22 5 -3 -9 -1 1 2 -4 1 2 -4 -3 2 0 5 -6 -11 0 8 -8 2 -16 2 -3 : (58) (84)
17 -6 0 -3 0 2 -2 1 2 -6 -14 0 0 10 2 -2 -3 4 8 -3 6 5 1 4 : (58) (84)
39 18 2 -7 -7 -2 -10 -9 0 -7 -3 -5 3 -5 7 -2 -20 -1 11 -8 19 -22 -8 -4 : (59) (78)
17 9 1 -6 -4 0 -1 1 2 2 2 2 4 -2 3 -7 -6 1 8 5 1 -9 0 -2 : (59) (84)
39 0 -1 -7 -3 -3 7 -3 6 2 -2 -5 4 4 10 -5 -17 4 11 5 16 -16 -2 -4 : (58) (84)
17 -4 1 -2 5 -2 9 2 1 -3 -2 -5 2 -1 6 -3 -5 5 4 0 8 -6 -2 -3 : (58) (84)
18 3 1 -1 -4 -7 34 1 7 4 -2 -2 0 -2 5 -1 -10 -2 12 -1 6 -7 -1 0 : (59) (84)
11 1 1 -9 8 0 9 5 4 6 -7 -4 1 2 4 -17 -4 3 3 1 -3 -2 2 -6 : (58) (84)
44 5 7 -10 -10 -2 4 -2 23 8 1 -6 2 3 6 -5 -15 5 17 -9 22 -33 -3 -7 : (59) (84)
29 8 1 -4 -5 3 -2 -5 10 -2 -13 -5 1 4 7 -4 -8 3 12 -15 21 -3 -1 6 : (58) (78)
13 5 3 -5 -4 2 1 0 4 4 -5 2 2 4 4 -3 -1 -1 4 -3 2 -2 1 1 : (59) (84)
28 -3 4 -3 -5 1 2 -3 6 3 -9 -8 -3 0 5 0 -11 1 10 -25 15 -21 -5 -2 : (58) (84)
12 -8 0 -3 -5 2 1 6 5 8 0 -3 0 3 3 -3 -3 -5 5 4 6 -16 7 1 : (59) (84)
6 5 1 -2 -4 0 0 -3 4 3 -7 -1 3 -1 6 -2 -4 -2 3 -5 6 2 0 -2 : (59) (84)
10 -5 4 -3 -3 1 2 3 3 4 -1 -2 2 -4 2 -4 -5 -1 5 1 3 -14 2 0 : (59) (84)
19 -8 1 4 -4 2 -2 -4 4 6 -8 -4 3 1 -6 -2 -5 2 9 -10 9 -16 1 -3 : (58) (84)
13 8 3 -9 -6 1 4 1 4 7 -1 1 3 -3 3 -5 -2 -3 4 -3 0 -10 -2 -1 : (59) (84)
-2 8 2 -2 2 0 9 1 8 6 0 3 4 -10 6 -4 2 0 0 -1 -6 -5 -1 -1 : (59) (84)
20 2 1 -2 -8 0 -10 0 4 5 -7 1 4 0 2 -3 -7 0 8 -12 2 -10 7 4 : (58) (78)
18 -5 0 -6 -1 2 8 -1 4 5 -6 -4 -1 1 7 -3 -10 -3 10 3 10 -11 -1 -6 : (58) (84)
21 11 4 -5 -4 0 5 -1 7 4 0 -2 0 1 3 -6 -4 -1 6 -3 10 -9 0 -3 : (59) (84)
26 0 4 -5 -2 -2 4 2 8 4 -3 -2 1 -1 2 -4 -6 4 9 -2 7 -13 1 -6 : (59) (84)
32 10 -3 -9 -18 1 -5 -5 6 11 0 -3 0 -1 4 -4 -14 -5 15 -5 16 -32 2 -6 : (59) (84)
15 -12 1 -5 -2 2 -2 -1 2 10 -3 1 2 0 4 -5 -9 2 7 0 6 -21 1 -4 : (59) (84)
26 -8 3 -7 3 2 4 1 3 1 -10 -4 1 -1 4 -5 -12 5 7 -12 6 -16 -6 -3 : (58) (84)
8 -14 -4 -1 4 0 -3 -2 3 -3 -14 -3 6 1 4 1 -5 1 4 -5 1 0 -1 -1 : (58) (84)
4 -3 2 -7 -3 2 3 -1 5 10 -3 5 2 -2 7 -5 -2 -2 0 0 -1 -12 2 -2 : (59) (84)
21 0 4 -6 -4 0 -6 -1 2 3 -2 -1 3 -2 -1 -2 -8 3 4 -8 4 -4 1 -5 : (59) (84)
19 7 2 -5 -5 -1 0 0 3 3 2 -1 -1 -1 2 -4 -7 -5 6 0 2 -10 4 -2 : (59) (84)
4 10 2 -1 -6 1 4 -1 5 4 4 2 4 -1 2 -4 2 0 2 8 -1 -4 3 2 : (59) (84)
14 -3 1 -7 4 0 2 -2 3 5 -4 1 2 2 5 -2 -8 2 1 -3 0 -6 1 -6 : (58) (84)
21 7 -2 -2 -6 -2 -8 -4 5 5 -3 -2 2 1 6 -4 -7 0 8 -1 7 -13 1 -3 : (59) (78)
23 3 1 -4 6 1 -2 -3 6 -5 -10 -1 1 2 5 -3 -11 1 5 -7 10 4 -2 -2 : (58) (78)
-11 -7 -2 0 9 2 -4 0 4 1 -12 4 4 1 5 -4 2 -1 -3 -7 -8 22 2 5 : (58) (78)
2 0 2 -5 4 -2 10 -2 0 0 -5 1 11 -4 1 -2 -7 -4 9 -1 8 -5 -3 -1 : (58) (84)
25 3 -3 -2 3 0 -3 -2 4 -10 -10 -1 3 2 8 -2 -10 0 8 -3 16 3 -1 0 : (58) (78)
8 -11 14 -4 -3 2 1 -1 1 2 -6 2 0 6 4 -5 -2 2 -2 -4 1 5 0 4 : (58) (84)
44 17 4 -6 -15 0 -11 -8 6 2 -2 -7 1 -4 7 -4 -22 -3 19 -12 28 -37 -4 -2 : (59) (84)
12 12 2 -8 -6 2 4 -2 3 4 0 0 -1 -7 5 -4 -10 -6 5 -1 8 -15 0 4 : (59) (84)
22 12 1 -8 -7 0 -4 -2 2 -1 -2 -1 1 -5 3 -6 -6 2 2 -5 7 -4 -2 -2 : (59) (78)
-16 4 -5 4 9 0 0 0 4 1 -3 10 5 -1 2 -5 10 -1 -6 4 -10 22 5 2 : (59) (78)
3 -10 -6 -1 6 2 2 3 3 2 -8 5 0 2 3 -15 2 -1 -3 1 -5 15 -1 -2 : (58) (84)
29 -6 1 -5 1 -1 2 0 8 0 -3 -3 0 0 8 -6 -11 0 6 -1 13 -12 -2 -3 : (58) (84)
30 17 1 -4 -7 3 -11 -1 3 0 1 2 3 1 8 -2 -7 -1 6 -2 19 -8 -2 -1 : (59) (78)
15 12 2 -4 -4 -7 2 -2 5 0 -5 0 0 -4 6 -6 -7 0 4 -4 11 -4 0 1 : (59) (78)
2 -17 -2 0 -1 -3 1 2 3 5 -3 1 0 5 0 -8 2 -2 5 0 1 3 0 0 : (58) (84)
-7 -23 -1 -3 3 1 -2 2 3 7 -7 -1 2 6 -3 0 1 1 -1 -13 -10 -2 2 0 : (58) (84)
8 3 2 -2 -2 3 5 3 9 3 0 0 2 4 0 -4 1 4 4 4 3 -10 1 1 : (59) (84)
0 11 2 -5 -5 0 6 0 5 8 2 3 1 0 4 4 3 -5 0 5 7 -1 9 3 : (59) (84)
13 2 3 -7 -1 0 4 2 8 7 -2 0 2 -8 5 -5 -10 -3 8 -1 -2 -4 -3 0 : (59) (84)
8 9 1 0 0 2 2 0 7 -6 1 0 1 0 2 -7 0 0 3 1 4 -4 1 1 : (59) (84)
12 7 2 -7 -10 1 0 0 10 4 -2 0 -3 -3 -1 -5 -6 -3 11 -7 6 -9 -1 3 : (59) (84)

5 -8 0 1 2 4 1 -4 8 0 0 3 20 -5 6 1 1 -3 -2 -1 9 4 0 -4 : (83) <79>
5 -7 -2 -2 -2 5 -1 2 3 2 8 1 13 -2 1 1 -4 -1 3 -1 -7 8 2 -4 : (83) <79>
0 -3 -6 -4 -1 0 1 -1 9 5 4 1 -10 -5 -10 8 7 -1 13 -5 11 -1 3 -2 : (83) <80>
12 -7 -1 -1 -4 7 -1 3 1 1 7 1 24 -10 3 -12 -6 2 -2 13 -4 9 2 -2 : (83) <80>
0 -9 -4 3 2 0 -1 -1 7 -1 -8 -1 -8 -12 3 -13 -5 10 1 8 -5 -2 -2 -5 : (85) <80>
3 -15 -10 0 0 5 -2 -1 4 -2 6 2 -7 -7 8 5 -3 1 1 9 -5 16 2 -5 : (82) <80>
-12 -3 0 0 1 6 -1 4 7 1 3 0 26 -3 -6 -1 -5 5 9 -5 31 -1 -8 6 : (83) <79>
9 -9 -3 -4 0 12 2 3 7 -1 13 0 9 -10 1 -4 0 -1 3 0 28 8 2 0 : (83) <79>
4 3 -1 -7 0 -6 -3 1 4 7 8 1 7 -9 0 6 -1 0 -1 -3 -9 2 3 -1 : (83) <80>
9 -5 -5 -7 1 3 7 2 9 5 10 4 11 -3 2 -1 -2 -2 2 1 10 -1 2 0 : (83) <80>
14 -13 -2 -1 -2 -1 0 -2 3 1 5 1 -4 -11 4 0 -6 2 8 2 -19 7 3 -3 : (83) <80>
7 -5 -8 3 1 -5 -3 -5 3 -2 0 -1 -4 -7 4 4 -3 3 1 6 -17 0 4 -1 : (82) <80>
2 -8 -2 -4 -1 4 -2 3 6 2 8 0 5 -9 1 -1 1 0 3 1 -7 6 3 -4 : (83) <80>
6 -6 -1 -3 1 8 2 -3 3 1 7 -1 0 -5 6 -9 7 2 -2 7 4 3 2 -7 : (83) <80>
2 -8 -2 -1 13 3 2 1 2 0 -3 1 7 -5 2 1 7 5 1 3 13 5 4 -2 : (83) <79>
1 -14 -2 -1 -3 10 4 0 0 -2 1 2 19 2 2 -1 2 -2 -2 5 4 12 0 -1 : (83) <79>
5 -4 -2 -3 0 6 3 -1 -1 -2 15 -1 -10 -8 2 7 -6 5 -5 7 1 9 2 0 : (83) <80>
6 -5 -4 0 5 4 6 0 -4 -2 12 1 4 -11 2 -5 -1 7 2 6 10 10 6 0 : (83) <80>
5 -12 -5 1 -2 3 1 3 6 3 1 2 -3 -5 6 5 6 3 3 4 -3 6 5 -7 : (83) <80>
12 -10 -5 -7 -10 3 -1 -1 -3 -8 13 2 17 -11 4 -11 -10 -5 -13 13 -5 13 3 -3 : (82) <80>
6 -12 -6 -1 2 1 1 2 4 -1 9 -1 2 -6 5 -9 -6 5 -3 5 15 4 2 -3 : (82) <80>
-10 -4 2 -1 2 1 0 2 10 3 -18 -1 23 -5 -7 3 4 5 8 -8 25 -6 0 -3 : (85) <79>
2 -8 -4 -2 1 1 -3 2 5 7 8 1 -6 -9 3 2 1 2 6 -4 1 2 6 -4 : (83) <80>
-3 -9 -12 4 3 -4 -3 0 8 1 -13 4 11 -11 -1 4 3 5 5 -4 11 1 4 -2 : (85) <80>
-3 -11 -3 1 1 5 2 7 2 -1 0 1 28 -6 -2 4 5 4 0 1 31 7 -3 0 : (83) <79>
2 -6 0 3 1 14 2 5 4 -5 6 0 19 -6 -2 -1 3 2 -1 3 34 10 2 -3 : (82) <79>
9 -6 -4 -5 5 3 -1 1 6 1 6 1 5 -12 4 -9 -1 -1 -1 5 5 2 3 -9 : (83) <80>
-2 -3 -4 2 -2 0 -2 -2 10 -1 5 -1 7 -14 0 -8 -4 1 9 -4 3 4 -6 -1 : (83) <79>
-2 -6 -5 4 0 1 4 2 6 -2 8 1 -26 -6 5 7 4 1 -3 -1 25 3 5 -2 : (82) <80>
-4 -10 -5 6 -5 1 -1 5 9 -4 -13 3 23 -14 -4 1 4 2 1 0 38 -1 2 2 : (82) <79>
-4 -8 1 -1 2 2 -2 4 6 0 -10 0 31 -17 0 -12 3 5 2 1 16 1 4 -5 : (85) <79>
4 -5 -1 -6 0 5 2 3 0 0 9 1 22 -6 1 5 -3 0 0 0 20 3 0 -14 : (83) <79>
3 -3 -2 1 3 10 7 2 0 5 18 1 2 -1 5 -1 0 7 1 1 16 11 1 -4 : (83) <80>
3 -6 1 0 -1 1 2 -2 -3 6 -2 1 37 -3 -3 2 2 2 0 0 12 5 1 -5 : (83) <79>
-1 -6 2 -8 3 4 3 3 1 3 0 2 30 -6 1 -2 -2 2 -2 6 25 7 -2 -4 : (83) <79>
4 -14 -2 -2 -1 8 -2 1 4 2 -7 0 7 -1 4 -5 -3 5 -4 7 -12 1 0 -10 : (83) <80>
8 2 -3 2 2 1 -1 1 0 3 -1 0 6 -5 3 -5 -5 5 4 4 -21 3 2 -8 : (83) <80>
3 -12 -1 -4 1 0 -4 5 5 4 -14 0 38 -10 0 -11 -3 1 -7 5 9 -4 0 -2 : (85) <79>
11 -3 -2 -4 4 -15 2 1 0 5 9 0 14 -9 3 1 -3 -5 -5 2 -9 6 4 -5 : (82) <80>
5 -11 -4 -2 5 4 2 5 5 3 4 2 10 -12 3 -5 -1 3 -2 1 4 9 4 -8 : (83) <80>
-5 -2 -5 2 2 -4 -1 0 5 0 6 1 -11 -15 2 -2 -2 3 8 -2 1 -1 4 1 : (83) <80>
-2 -2 -7 -3 1 -7 -1 1 15 4 -5 -4 -15 -12 3 5 -1 5 9 -5 -7 0 3 0 : (83) <80>
4 -10 -3 -1 -4 9 4 2 2 0 8 -1 22 -8 -4 0 3 9 5 5 17 5 -1 -2 : (83) <79>
-5 -9 -4 0 0 3 0 -4 7 0 0 2 5 -13 0 -3 1 6 6 -5 12 -4 2 3 : (83) <80>
0 -2 -7 -3 0 -6 2 0 8 3 6 0 -5 -11 -2 -2 -2 4 10 -5 13 2 0 1 : (83) <80>
14 -9 -6 0 0 8 -2 2 -6 2 14 -3 7 -6 8 -6 -6 0 1 13 -22 7 1 -3 : (83) <80>
8 -4 -7 -1 5 -2 6 -2 3 -1 14 1 -8 -10 6 -2 -1 0 -3 1 15 9 3 1 : (82) <80>
3 -1 -4 -3 -1 -2 -1 7 5 5 -1 0 8 -6 -2 -1 7 0 8 -6 1 0 4 -1 : (83) <80>
3 -6 -3 -6 -2 5 0 1 5 1 11 2 2 -10 2 -6 -2 2 5 3 -1 8 2 -3 : (83) <79>
4 -7 -3 -3 0 -3 0 -2 6 3 4 4 7 -14 -1 -3 -5 4 3 -1 -11 5 3 -8 : (83) <80>
2 -16 -8 1 0 0 8 -1 3 -7 4 0 13 -14 1 -1 -2 -2 1 4 -12 23 3 -8 : (82) <80>
1 -19 -9 4 1 5 -1 -2 3 -1 -4 2 9 -8 8 -9 -3 5 -4 13 2 8 1 -9 : (83) <80>
6 -8 -7 -4 -1 5 -1 1 3 2 10 -1 3 -12 1 -6 -13 4 5 7 -15 16 1 -2 : (83) <80>
5 -15 0 -10 3 -8 9 1 -2 6 2 -9 17 -7 2 -2 1 -7 -9 1 1 8 4 -1 : (82) <80>
12 -8 -7 1 -1 12 1 2 -9 -1 24 0 37 -13 5 -11 -5 0 -4 17 30 14 1 -2 : (83) <79>
3 -8 -3 -5 0 4 2 0 4 0 8 0 3 -2 2 0 -1 7 0 1 4 5 6 -2 : (83) <80>
0 -6 0 -4 1 8 -2 3 4 1 6 1 13 -1 -1 -5 -1 -3 0 -2 15 7 -4 -2 : (83) <79>
4 -9 -16 -5 5 6 -4 2 9 0 5 2 1 -13 3 -2 0 3 0 4 6 8 4 -6 : (83) <80>

2 -11 -7 -2 2 -4 2 -8 1 1 0 -5 -8 -4 2 -10 7 -14 4 -6 1 -7 1 2 : [91] <54>
21 5 2 -1 3 3 -3 -5 9 -2 -1 -9 -3 8 6 -3 13 -12 -3 -2 -1 -7 -9 2 : [92] <54>
24 1 -4 10 0 7 3 -8 6 5 -4 2 -10 0 -5 -9 11 -11 4 0 1 -6 -2 11 : [86] <54>
-12 2 0 -3 5 -2 -11 -10 -3 0 3 2 -1 -5 -1 -12 12 -8 0 -2 -8 -6 -3 -3 : [91] <56>
-16 3 1 2 2 -1 -6 -7 0 -1 4 -4 -12 1 -5 -13 9 -10 -3 -5 0 -14 -2 -6 : [91] <56>
-13 1 -1 3 2 0 -3 -10 1 -1 -1 -5 -5 1 -6 -12 10 -11 -1 -5 3 -13 1 0 : [91] <56>
16 -4 -1 4 3 0 -1 -5 4 6 1 -3 0 -6 -5 -7 12 -6 7 6 -4 -5 5 10 : [86] <54>
-6 -5 -3 -1 4 -3 3 -8 2 -1 1 -5 -6 -8 -2 -11 13 -16 3 -6 -5 -3 -5 8 : [91] <54>
-3 7 -2 3 5 -2 0 -10 3 0 5 -2 -6 8 0 -8 10 -9 -2 -4 0 -17 3 3 : [91] <56>
26 4 1 1 3 3 -3 -4 1 3 -3 -9 1 9 5 -4 7 -3 1 2 -3 -9 3 26 : [86] <54>
10 6 -4 9 1 3 0 -7 5 6 -1 1 -4 0 -6 -15 10 -5 1 1 3 -19 7 0 : [86] <56>
-15 6 -2 3 0 -3 0 -10 5 1 3 -2 8 -1 -10 -11 15 -16 1 -7 0 -15 5 2 : [91] <56>
18 5 -2 6 2 3 -2 -8 4 4 -1 1 -7 9 1 -8 8 -5 0 5 0 -16 2 3 : [86] <56>
23 7 -3 6 0 3 -3 -5 0 6 0 -3 3 14 8 0 12 1 -3 4 -2 -15 -5 7 : [86] <56>
11 2 -1 2 2 4 -1 -5 4 4 -2 1 -3 -14 -3 -3 8 -9 0 -3 0 3 -6 11 : [86] <54>
-15 5 -4 -1 -5 0 -2 -6 2 -1 4 -1 -13 -1 -5 -15 9 -13 -2 0 2 -21 1 -8 : [91] <56>
25 8 -5 6 3 3 -3 -16 2 9 -9 -3 -4 0 -3 -17 10 -6 3 5 3 -17 0 -1 : [86] <56>
-16 -5 0 3 0 2 1 -9 6 -5 1 -2 -5 -1 -10 -9 15 -11 0 -1 1 -2 -1 9 : [87] <54>
33 0 -6 5 2 2 1 -3 3 7 -1 -3 -2 1 5 0 6 -4 0 0 -3 -4 0 10 : [86] <54>
18 12 -4 9 -1 4 -2 -8 1 7 5 4 -3 9 -3 -12 7 -9 1 1 6 -20 -1 -1 : [86] <56>
17 7 -6 -1 2 5 0 -7 2 5 -1 -3 -3 -5 3 -4 10 -10 0 1 0 -9 1 0 : [86] <56>
8 8 -1 1 0 4 -2 -5 7 -3 0 -2 -3 6 8 -2 8 -4 -10 -1 0 -11 -4 1 : [92] <56>
29 6 -7 9 0 7 -1 -6 1 4 0 -2 3 4 3 0 7 0 0 5 1 -18 1 6 : [86] <56>
-45 15 7 2 -2 -7 -2 -8 5 -2 0 1 -24 -19 -16 -23 16 -27 -3 -8 8 -7 7 -15 : [91] <56>
-28 1 -1 -1 -1 -5 1 -6 -2 2 1 -1 -11 -14 -11 -10 7 -16 2 -8 5 1 2 -4 : [91] <54>
-8 -7 -5 -2 3 -2 -4 -11 2 0 0 -4 1 -9 -2 -10 12 -17 5 -11 -1 -8 -4 10 : [91] <54>
18 2 4 0 4 1 -6 -7 -3 11 0 -2 -9 -9 -2 -8 9 -15 6 2 -2 -3 4 8 : [86] <54>
17 -8 -1 2 7 0 -6 -12 2 2 -1 -7 3 3 5 -8 19 -18 6 -4 -4 -9 -8 13 : [91] <54>
-13 6 2 1 0 3 -7 -6 9 -17 1 1 -3 25 2 -9 12 0 -10 -4 0 -14 -9 1 : [87] <56>

4 -3 3 -1 6 -2 -18 -1 1 0 7 11 4 1 -3 3 -2 6 -1 -9 0 5 -5 -4 : (18) <40>
6 -3 1 -15 -2 -3 -5 5 -4 2 6 4 1 4 -4 6 -2 5 -1 0 0 -3 -9 -6 : (14) <40>
10 -1 3 -16 0 -6 -13 -2 1 1 9 8 2 1 -8 5 0 4 -3 -9 1 -1 -12 -8 : (18) <40>
5 -3 0 -18 1 1 -8 -16 -1 -1 13 6 -1 -4 4 3 -2 1 -2 -5 -3 2 -10 -2 : (14) <40>
6 -2 2 -27 -8 3 -10 -10 4 2 1 3 1 1 -3 5 1 -1 -8 10 -2 -2 -11 2 : (14) <40>
9 1 6 -25 -7 2 -12 -12 1 1 6 3 1 5 -9 6 -6 3 -18 -5 1 -1 -10 -7 : (14) <40>
5 -1 0 -16 8 1 -8 -24 -5 -8 7 2 -1 2 -3 0 0 -19 -4 0 -2 1 -5 -7 : (14) <39>
4 -7 -2 -17 -4 -6 -20 -1 3 1 6 7 2 2 -10 11 1 4 -1 -8 -1 4 -10 -7 : (14) <40>
4 5 1 -21 1 -4 -12 -11 -3 2 6 7 2 3 1 8 2 3 -5 -7 0 -3 -9 -2 : (14) <40>
5 -7 -5 -19 7 2 -23 -31 1 -3 9 6 3 0 -11 8 1 0 1 -7 -5 6 -3 -2 : (18) <40>
10 -3 5 -31 -11 -2 -24 7 2 4 5 6 1 6 -12 7 1 4 -1 -15 0 -7 -12 -3 : (14) <40>
7 2 2 -17 1 -10 -11 -9 3 0 0 1 3 2 -7 -2 2 -2 -2 -4 2 -2 -10 -1 : (18) <39>
7 -3 2 -27 -2 0 -18 -25 9 -1 7 4 4 4 -9 6 6 -2 -1 -6 -3 -2 -6 -1 : (18) <39>
8 -1 5 -33 -6 -1 -16 0 3 1 1 14 9 7 -19 2 3 8 -6 -6 6 -3 -20 -10 : (18) <40>
7 3 1 -30 3 2 -19 -32 -3 0 9 7 3 5 -8 6 -4 -3 -7 -1 3 -3 -16 -1 : (14) <39>
8 0 -2 -31 -4 6 -10 -29 -4 1 6 10 1 0 -7 2 1 3 -9 -3 -5 -5 -11 -1 : (14) <39>
1 -6 0 -14 2 0 -14 -11 -3 0 2 1 0 1 -4 10 2 0 0 -4 0 2 -8 -2 : (18) <40>
